Below are the code and all the weights of a small trained network. Each question names an input and a class and asks about switching units off, where a switched-off unit gives its printed mean instead of its output.

import numpy as np


def w(rows, s, z=0):
    codes = np.array(rows[::2]) - 128.0
    scale = np.full(codes.shape[1], s)
    scale[-1] = z or s
    return codes * scale


def norm(h):
    return h / np.sqrt((h * h).mean(-1, keepdims=True) + 1e-5)


def f(y):
    return np.maximum(y, 0)


def log_softmax(a):
    a = a - a.max(-1, keepdims=True)
    return a - np.log(np.exp(a).sum(-1, keepdims=True))


def net(x, mask):
    res = np.array(x, float).reshape(1, 5) / 4 @ E
    u = 0
    for l in range(2):
        y = f(norm(res) @ A[l][:, :-1].T + A[l][:, -1])
        res = res + np.where(mask[u : u + 15], y, B[l][:, -1]) @ B[l][:, :-1]
        u += 15
    return log_softmax(norm(res)[-1] @ U[:, :-1].T + U[:, -1])


A, B = {}, {}
E = w([
[192,130,1,34,136,107,89,69,113,165],'x0',
[107,115,131,123,117,115,98,129,128,134],'x1',
[56,87,125,125,143,114,217,60,98,215],'x2',
[163,133,233,47,48,64,175,20,151,70],'x3',
[135,102,84,120,135,38,190,200,221,118],'x4',
],0.0093)
A[0] = w([
[69,108,144,91,140,180,177,80,64,191,74],'0.n0',
[168,134,72,50,122,127,95,92,93,154,51],'0.n1',
[157,83,186,108,90,97,128,119,125,72,103],'0.n2',
[121,154,137,133,98,175,108,105,102,140,1],'0.n3',
[109,129,59,189,143,202,94,188,106,166,62],'0.n4',
[131,124,180,154,108,155,147,179,88,102,59],'0.n5',
[89,129,249,145,103,162,139,184,120,124,62],'0.n6',
[102,120,140,134,128,72,162,79,94,139,115],'0.n7',
[132,94,106,108,134,67,182,171,204,131,91],'0.n8',
[189,131,72,68,115,120,105,112,95,130,49],'0.n9',
[122,170,149,144,103,230,90,92,65,184,39],'0.n10',
[185,198,113,113,88,157,58,169,110,36,61],'0.n11',
[150,141,152,110,113,166,68,151,151,62,39],'0.n12',
[130,146,196,108,143,234,58,73,87,105,27],'0.n13',
[152,133,167,82,67,116,138,33,124,64,69],'0.n14',
],0.011,0.0081)
B[0] = w([
[170,67,150,169,137,140,123,96,148,168,216],'0.n0',
[80,168,73,159,131,162,163,62,133,79,213],'0.n1',
[115,164,152,118,128,168,94,206,102,138,202],'0.n2',
[147,99,106,142,157,103,152,132,76,104,137],'0.n3',
[108,194,212,34,117,157,129,163,109,150,254],'0.n4',
[99,131,80,109,143,141,112,77,156,104,163],'0.n5',
[62,178,27,136,136,148,142,48,178,89,210],'0.n6',
[160,118,144,125,114,149,97,112,164,169,189],'0.n7',
[190,81,112,150,98,81,124,165,95,90,218],'0.n8',
[43,158,90,160,116,145,123,119,160,65,197],'0.n9',
[160,89,85,119,181,8,136,142,61,85,210],'0.n10',
[184,64,167,168,150,156,88,61,206,214,227],'0.n11',
[188,89,154,158,129,168,129,119,192,159,172],'0.n12',
[157,112,129,150,159,4,123,144,57,83,209],'0.n13',
[117,179,165,59,162,162,134,177,76,161,242],'0.n14',
],0.011,0.0081)
A[1] = w([
[114,120,140,171,93,117,100,104,41,115,83],'1.n0',
[152,117,147,167,102,158,80,130,145,141,21],'1.n1',
[98,146,67,147,201,158,97,172,94,176,89],'1.n2',
[102,28,122,141,100,142,194,99,101,243,79],'1.n3',
[88,187,44,135,88,153,139,76,140,108,67],'1.n4',
[136,197,195,40,56,132,141,96,140,123,59],'1.n5',
[103,192,181,54,144,109,133,161,123,172,50],'1.n6',
[153,73,95,162,49,50,157,220,157,89,86],'1.n7',
[106,151,130,88,195,157,98,200,83,178,62],'1.n8',
[150,158,150,111,110,119,134,82,88,74,107],'1.n9',
[10,146,164,227,122,133,176,105,151,51,50],'1.n10',
[111,53,130,174,98,135,173,89,134,230,30],'1.n11',
[101,144,151,110,123,132,93,156,115,147,49],'1.n12',
[128,154,19,104,104,149,136,58,116,125,3],'1.n13',
[154,111,103,107,129,96,125,113,136,121,59],'1.n14',
],0.011,0.0052)
B[1] = w([
[160,93,72,123,121,81,134,180,113,116,177],'1.n0',
[154,66,112,152,113,116,122,89,154,127,154],'1.n1',
[89,131,193,81,51,140,178,139,112,113,233],'1.n2',
[226,148,172,206,112,164,24,161,197,161,236],'1.n3',
[37,147,115,148,149,146,99,93,151,88,228],'1.n4',
[79,125,158,99,93,185,200,233,118,185,233],'1.n5',
[123,123,202,124,69,177,186,158,119,160,240],'1.n6',
[146,98,104,120,171,1,142,64,27,148,251],'1.n7',
[141,140,178,95,56,189,252,176,89,157,254],'1.n8',
[122,106,77,161,61,125,170,171,85,107,201],'1.n9',
[39,173,3,99,143,170,71,59,156,60,222],'1.n10',
[207,110,168,177,221,168,49,101,216,121,199],'1.n11',
[105,96,117,118,82,139,163,113,134,160,161],'1.n12',
[45,148,76,138,146,149,92,88,203,66,219],'1.n13',
[72,123,110,121,139,143,128,191,118,140,154],'1.n14',
],0.0085,0.006)
U = w([
[103,157,178,80,84,175,196,193,93,158,144],'0',
[46,164,56,133,143,142,116,84,169,75,112],'1',
[174,96,113,140,160,7,140,135,29,121,226],'2',
[216,103,171,183,149,161,77,122,213,175,4],'3',
],0.017,0.0021)

Each question gives the input, the list of numbers given to net, and the class t.
The units are the neurons (one row each of A and B). Each row of codes is followed by its name. A weight is (code - 128) times the scale printed after its matrix; where a second scale follows, it is the last column's (A, B and U).
mask holds one flag per neuron, layer by layer. A switched-off neuron (its flag False) gives its mean, the last column of its row in B, instead of its output. The means were averaged over made-up inputs and are rounded, as every weight is.
A unit's drop is (log p(t) with every unit on - log p(t) with that unit switched off) / (log p(t) with every unit on - log p(t) with every unit switched off).
The circuit of an input: a set's keep is (log p(t) with only the set's units on - log p(t) with every unit switched off) / (log p(t) with every unit on - log p(t) with every unit switched off). Starting from the 12 units with the biggest drops (on a tie, the unit counted first), units are removed one at a time, each time the one whose removal leaves the highest keep (on an exact tie, the one counted first), for as long as the keep stays at least 0.8.
circuit, biggest first: the units of the circuit, biggest drop first
top k neurons: the k neurons with the biggest drops, biggest first
top k neurons in layer l: the k neurons of layer l with the biggest drops, biggest first
input [-1,0,-5,-7,-5], class 0: circuit, biggest first => [0.n4]
input [1,-2,-6,-3,-8], class 2: top 2 neurons => [0.n13, 0.n10]
input [-4,-5,5,6,-7], class 2: top 2 neurons => [0.n13, 0.n4]
input [-8,1,-7,-4,-8], class 1: top 2 neurons in layer 0 => [0.n6, 0.n5]
input [7,-8,8,-4,-5], class 3: top 3 neurons in layer 0 => [0.n0, 0.n6, 0.n5]
input [7,-3,6,1,-8], class 2: top 3 neurons in layer 0 => [0.n10, 0.n13, 0.n6]
input [-6,-4,-3,5,0], class 1: top 2 neurons => [0.n6, 0.n4]
input [2,8,-5,2,-6], class 2: top 2 neurons => [0.n13, 0.n10]
input [7,5,4,-7,-7], class 0: top 2 neurons => [0.n4, 0.n6]
input [8,-2,-6,8,7], class 0: top 3 neurons => [0.n14, 0.n6, 1.n5]
input [6,3,2,-7,-5], class 0: top 3 neurons => [0.n4, 0.n6, 1.n8]
input [8,-5,8,7,7], class 1: top 2 neurons in layer 1 => [1.n13, 1.n8]
input [-6,-7,5,-3,-3], class 1: top 2 neurons => [0.n6, 0.n11]
input [-5,2,-2,-3,4], class 1: circuit, biggest first => [0.n6]
input [2,8,-8,-5,-8], class 2: top 3 neurons => [0.n13, 0.n10, 1.n3]
input [-6,4,0,-5,-1], class 1: top 2 neurons => [0.n6, 0.n14]
input [5,-8,8,-8,8], class 0: top 2 neurons in layer 1 => [1.n2, 1.n8]
input [-5,2,-4,3,-5], class 1: top 3 neurons => [0.n6, 0.n5, 0.n8]
input [5,3,4,7,6], class 0: top 3 neurons in layer 0 => [0.n14, 0.n10, 0.n13]
input [-1,-7,-8,4,-5], class 3: circuit, biggest first => [0.n11]
input [-8,0,8,3,-5], class 1: top 2 neurons => [0.n6, 1.n10]
input [7,-2,8,-5,-4], class 3: top 4 neurons => [0.n0, 1.n3, 0.n6, 1.n11]
input [-6,-8,6,-2,6], class 1: top 2 neurons => [1.n10, 0.n11]
input [0,1,-7,1,7], class 2: top 2 neurons in layer 1 => [1.n7, 1.n3]
input [3,-3,1,6,-8], class 2: top 3 neurons in layer 0 => [0.n13, 0.n10, 0.n4]
input [-1,2,-5,-2,-3], class 3: top 2 neurons in layer 0 => [0.n11, 0.n12]
input [7,7,4,5,2], class 1: top neuron in layer 1 => [1.n13]
